Here is a tiny trained network, its code and every weight. The questions are about switching its units off for an input and a target symbol, where a switched-off unit gives its printed mean instead of its output.

import numpy as np


def w(rows, s, z=0):
    codes = np.array(rows[::2]) - 128.0
    scale = np.full(codes.shape[1], s)
    scale[-1] = z or s
    return codes * scale


def norm(h):
    return h / np.sqrt((h * h).mean(-1, keepdims=True) + 1e-5)


def f(y):
    return y / 2 * (1 + np.tanh(0.7978845608 * (y + 0.044715 * y**3)))


def softmax(a):
    e = np.exp(a - a.max(-1, keepdims=True))
    return e / e.sum(-1, keepdims=True)


def log_softmax(a):
    a = a - a.max(-1, keepdims=True)
    return a - np.log(np.exp(a).sum(-1, keepdims=True))


def net(x, mask):
    ids = ['ΠΣΦαγημ'.index(c) for c in x.split()]
    T = len(ids)
    res = E[ids] + P[:T]
    u = 0
    for l in range(2):
        q, k, v = (norm(res) @ M[l].T for M in (Q, K, V))
        z = softmax(np.where(np.tri(T) > 0, q @ k.T / 4**0.5, -1e9)) @ v
        res = res + np.where(mask[u], z, O[l][:, -1]) @ O[l][:, :-1]
        u += 1
        y = f(norm(res) @ A[l][:, :-1].T + A[l][:, -1])
        res = res + np.where(mask[u : u + 16], y, B[l][:, -1]) @ B[l][:, :-1]
        u += 16
    return log_softmax(norm(res)[-1] @ U[:, :-1].T + U[:, -1])


Q, K, V, O, A, B = {}, {}, {}, {}, {}, {}
E = w([
[69,86,177,162,65,87],'Π',
[162,121,157,143,63,130],'Σ',
[153,93,77,173,53,154],'Φ',
[181,185,84,158,170,133],'α',
[122,149,123,148,145,209],'γ',
[105,80,147,144,101,110],'η',
[189,7,127,93,113,135],'μ',
],0.013)
P = w([
[12,181,48,79,43,146],'0',
[49,134,148,126,41,139],'1',
[98,99,142,168,87,150],'2',
[118,63,163,163,135,144],'3',
[139,32,205,148,172,133],'4',
[136,3,220,139,185,126],'5',
],0.0048)
Q[0] = w([
[146,255,104,70,177,96],'0.h1',
[68,205,139,123,162,163],'0.h1',
[93,219,65,58,210,136],'0.h1',
[143,174,98,116,199,134],'0.h1',
],0.0089)
K[0] = w([
[133,93,111,108,29,77],'0.h1',
[106,117,91,74,14,123],'0.h1',
[101,78,76,136,6,76],'0.h1',
[144,129,86,1,57,102],'0.h1',
],0.0084)
V[0] = w([
[42,115,206,150,99,255],'0.h1',
[172,132,114,161,121,167],'0.h1',
[161,175,119,184,138,188],'0.h1',
[108,144,157,64,187,116],'0.h1',
],0.005)
O[0] = w([
[145,86,221,61,170,234,255],'0.h1',
[236,76,119,86,121,199,205],'0.h1',
[191,82,209,102,94,78,219],'0.h1',
[157,4,70,154,14,171,23],'0.h1',
],0.0044,0.0029)
A[0] = w([
[138,118,77,184,72,154,129],'0.n1',
[160,127,118,94,47,112,162],'0.n2',
[187,149,153,208,124,135,91],'0.n3',
[130,157,70,8,170,132,135],'0.n4',
[132,110,93,121,78,29,128],'0.n5',
[138,120,80,109,154,138,99],'0.n6',
[153,187,111,178,188,101,130],'0.n7',
[80,82,109,116,159,142,141],'0.n8',
[110,224,125,98,184,139,49],'0.n9',
[137,80,76,171,132,153,179],'0.n10',
[159,117,135,108,135,157,109],'0.n11',
[113,144,129,55,163,83,179],'0.n12',
[148,80,178,55,82,52,149],'0.n13',
[118,133,195,121,89,136,107],'0.n14',
[118,45,132,81,114,134,169],'0.n15',
[128,103,118,146,52,1,5],'0.n16',
],0.0088,0.003)
B[0] = w([
[162,163,167,40,147,161,146],'0.n1',
[133,180,189,161,143,102,171],'0.n2',
[80,149,117,123,141,99,149],'0.n3',
[147,177,80,184,2,139,135],'0.n4',
[170,178,108,219,135,174,149],'0.n5',
[147,140,126,123,83,133,129],'0.n6',
[125,93,189,153,80,73,156],'0.n7',
[129,133,99,91,157,68,155],'0.n8',
[144,139,163,170,82,127,150],'0.n9',
[139,173,179,69,119,104,176],'0.n10',
[99,118,121,110,117,86,161],'0.n11',
[103,105,71,173,79,145,123],'0.n12',
[134,205,122,132,104,95,236],'0.n13',
[78,113,168,108,170,153,164],'0.n14',
[64,186,129,82,113,66,253],'0.n15',
[190,132,105,199,51,126,147],'0.n16',
],0.0072,0.0067)
Q[1] = w([
[151,193,137,183,84,153],'1.h1',
[225,85,120,148,168,101],'1.h1',
[158,2,27,165,103,94],'1.h1',
[218,123,45,166,74,87],'1.h1',
],0.0064)
K[1] = w([
[91,175,164,195,44,156],'1.h1',
[223,122,225,120,96,127],'1.h1',
[119,121,52,129,81,13],'1.h1',
[213,188,159,173,46,2],'1.h1',
],0.0048)
V[1] = w([
[176,149,57,226,39,186],'1.h1',
[86,221,132,143,144,30],'1.h1',
[55,49,188,229,87,215],'1.h1',
[155,121,128,154,101,3],'1.h1',
],0.0049)
O[1] = w([
[122,65,175,55,127,26,6],'1.h1',
[158,137,69,144,193,114,247],'1.h1',
[113,143,141,117,88,2,133],'1.h1',
[140,130,160,171,227,149,70],'1.h1',
],0.0064,0.0018)
A[1] = w([
[163,103,100,228,61,81,112],'1.n1',
[136,110,113,251,160,250,138],'1.n2',
[108,64,126,130,65,93,87],'1.n3',
[165,204,134,121,102,144,98],'1.n4',
[99,97,71,204,178,64,138],'1.n5',
[138,159,55,254,13,238,85],'1.n6',
[83,211,155,150,27,55,84],'1.n7',
[180,195,49,253,48,143,3],'1.n8',
[162,69,140,96,244,158,77],'1.n9',
[61,22,102,179,9,193,96],'1.n10',
[174,109,72,156,179,120,143],'1.n11',
[91,97,80,76,101,140,132],'1.n12',
[56,98,34,83,215,134,115],'1.n13',
[85,183,119,198,161,116,83],'1.n14',
[102,97,182,148,106,167,94],'1.n15',
[24,113,143,198,144,59,58],'1.n16',
],0.0072,0.0041)
B[1] = w([
[189,154,171,55,161,81,174],'1.n1',
[45,154,95,96,8,30,136],'1.n2',
[129,154,140,98,122,147,130],'1.n3',
[137,119,126,157,165,116,172],'1.n4',
[237,60,98,62,209,158,140],'1.n5',
[198,122,74,148,13,132,147],'1.n6',
[140,131,59,167,83,147,253],'1.n7',
[117,177,124,101,38,80,157],'1.n8',
[115,137,3,181,52,220,125],'1.n9',
[145,125,139,60,161,26,151],'1.n10',
[179,110,197,106,69,169,125],'1.n11',
[115,138,198,114,148,124,149],'1.n12',
[183,174,244,78,117,73,135],'1.n13',
[111,126,120,118,171,89,142],'1.n14',
[115,113,145,113,168,112,142],'1.n15',
[188,138,36,46,169,137,143],'1.n16',
],0.0067,0.0051)
U = w([
[114,140,196,88,218,79,140],'Π',
[75,84,1,138,151,94,22],'Σ',
[104,242,95,83,79,84,252],'Φ',
[59,135,115,253,155,156,37],'α',
[185,92,127,104,184,232,120],'γ',
[198,105,113,205,108,58,110],'η',
[44,57,150,97,51,130,61],'μ',
],0.01,0.0037)

Each question gives the input, a string of symbols that net reads in full, and the target symbol t.
The units are the heads (4 rows each of Q, K, V and O) and the neurons (one row each of A and B). Each row of codes is followed by its name. A weight is (code - 128) times the scale printed after its matrix; where a second scale follows, it is the last column's (O, A, B and U).
mask holds one flag per unit, layer by layer, with each layer's heads first. A switched-off unit (its flag False) gives its mean, the last column of its rows in O or B, instead of its output. The means were averaged over made-up inputs and are rounded, as every weight is.
A unit's drop is (log p(t) with every unit on - log p(t) with that unit switched off) / (log p(t) with every unit on - log p(t) with every unit switched off).
The circuit of an input: a set's keep is (log p(t) with only the set's units on - log p(t) with every unit switched off) / (log p(t) with every unit on - log p(t) with every unit switched off). Starting from the 12 units with the biggest drops (on a tie, the unit counted first), units are removed one at a time, each time the one whose removal leaves the highest keep (on an exact tie, the one counted first), for as long as the keep stays at least 0.8.
circuit, biggest first: the units of the circuit, biggest drop first
unit that matters most: the unit with the biggest drop
top k neurons in layer l: the k neurons of layer l with the biggest drops, biggest first
drop when u is switched off: that unit's drop, to one decimal
input μ η μ η μ, target Φ: circuit, biggest first => (0.n15 0.n13)
input α μ Σ, target η: circuit, biggest first => (0.h1 1.h1)
input γ α μ Σ α, target η: circuit, biggest first => (0.n15)
input α μ Φ α, target Π: circuit, biggest first => (1.h1 1.n7)
input η μ α α, target Π: top 2 neurons in layer 0 => (0.n7 0.n15)
input α Σ μ α γ α, target γ: circuit, biggest first => (0.n13 0.n15)
input α μ Π, target η: circuit, biggest first => (0.h1 0.n16)
input α Σ η, target η: circuit, biggest first => (0.h1 0.n16)
input α Π α, target η: circuit, biggest first => (0.n7 0.n15)
input η γ μ η, target μ: circuit, biggest first => (0.h1 1.n1)
input Σ α α μ α η, target η: circuit, biggest first => (0.h1 1.h1)
input Σ μ μ Φ, target γ: top 2 neurons in layer 0 => (0.n1 0.n10)
input Φ μ γ γ, target Π: top 2 neurons in layer 1 => (1.n10 1.n7)
input Π Φ η, target Π: unit that matters most => 0.h1
input μ μ γ μ μ μ, target γ: top 2 neurons in layer 0 => (0.n7 0.n9)
input μ μ Φ α γ μ, target μ: top 3 neurons in layer 0 => (0.n15 0.n13 0.n1)
input μ μ μ Σ μ μ, target γ: top 3 neurons in layer 0 => (0.n15 0.n10 0.n8)
input Π η μ Σ η μ, target Φ: top 2 neurons in layer 1 => (1.n9 1.n13)
input μ Φ Π, target Σ: top 2 neurons in layer 1 => (1.n16 1.n7)
input μ μ Π, target Σ: top neuron in layer 1 => (1.n16)
input η Σ Φ η, target Π: top 2 neurons in layer 1 => (1.n13 1.n7)
input γ α γ, target Π: top 2 neurons in layer 0 => (0.n13 0.n4)
input η η μ Π γ Φ, target μ: drop when 0.h1 is switched off => 0.9
input η α γ, target μ: drop when 0.n13 is switched off => 0.3
input γ Φ α η α Π, target η: drop when 0.h1 is switched off => 1.3
input μ Φ η γ μ, target μ: drop when 1.n16 is switched off => 0.1
input Σ μ μ μ μ Σ, target α: top neuron in layer 1 => (1.n1)
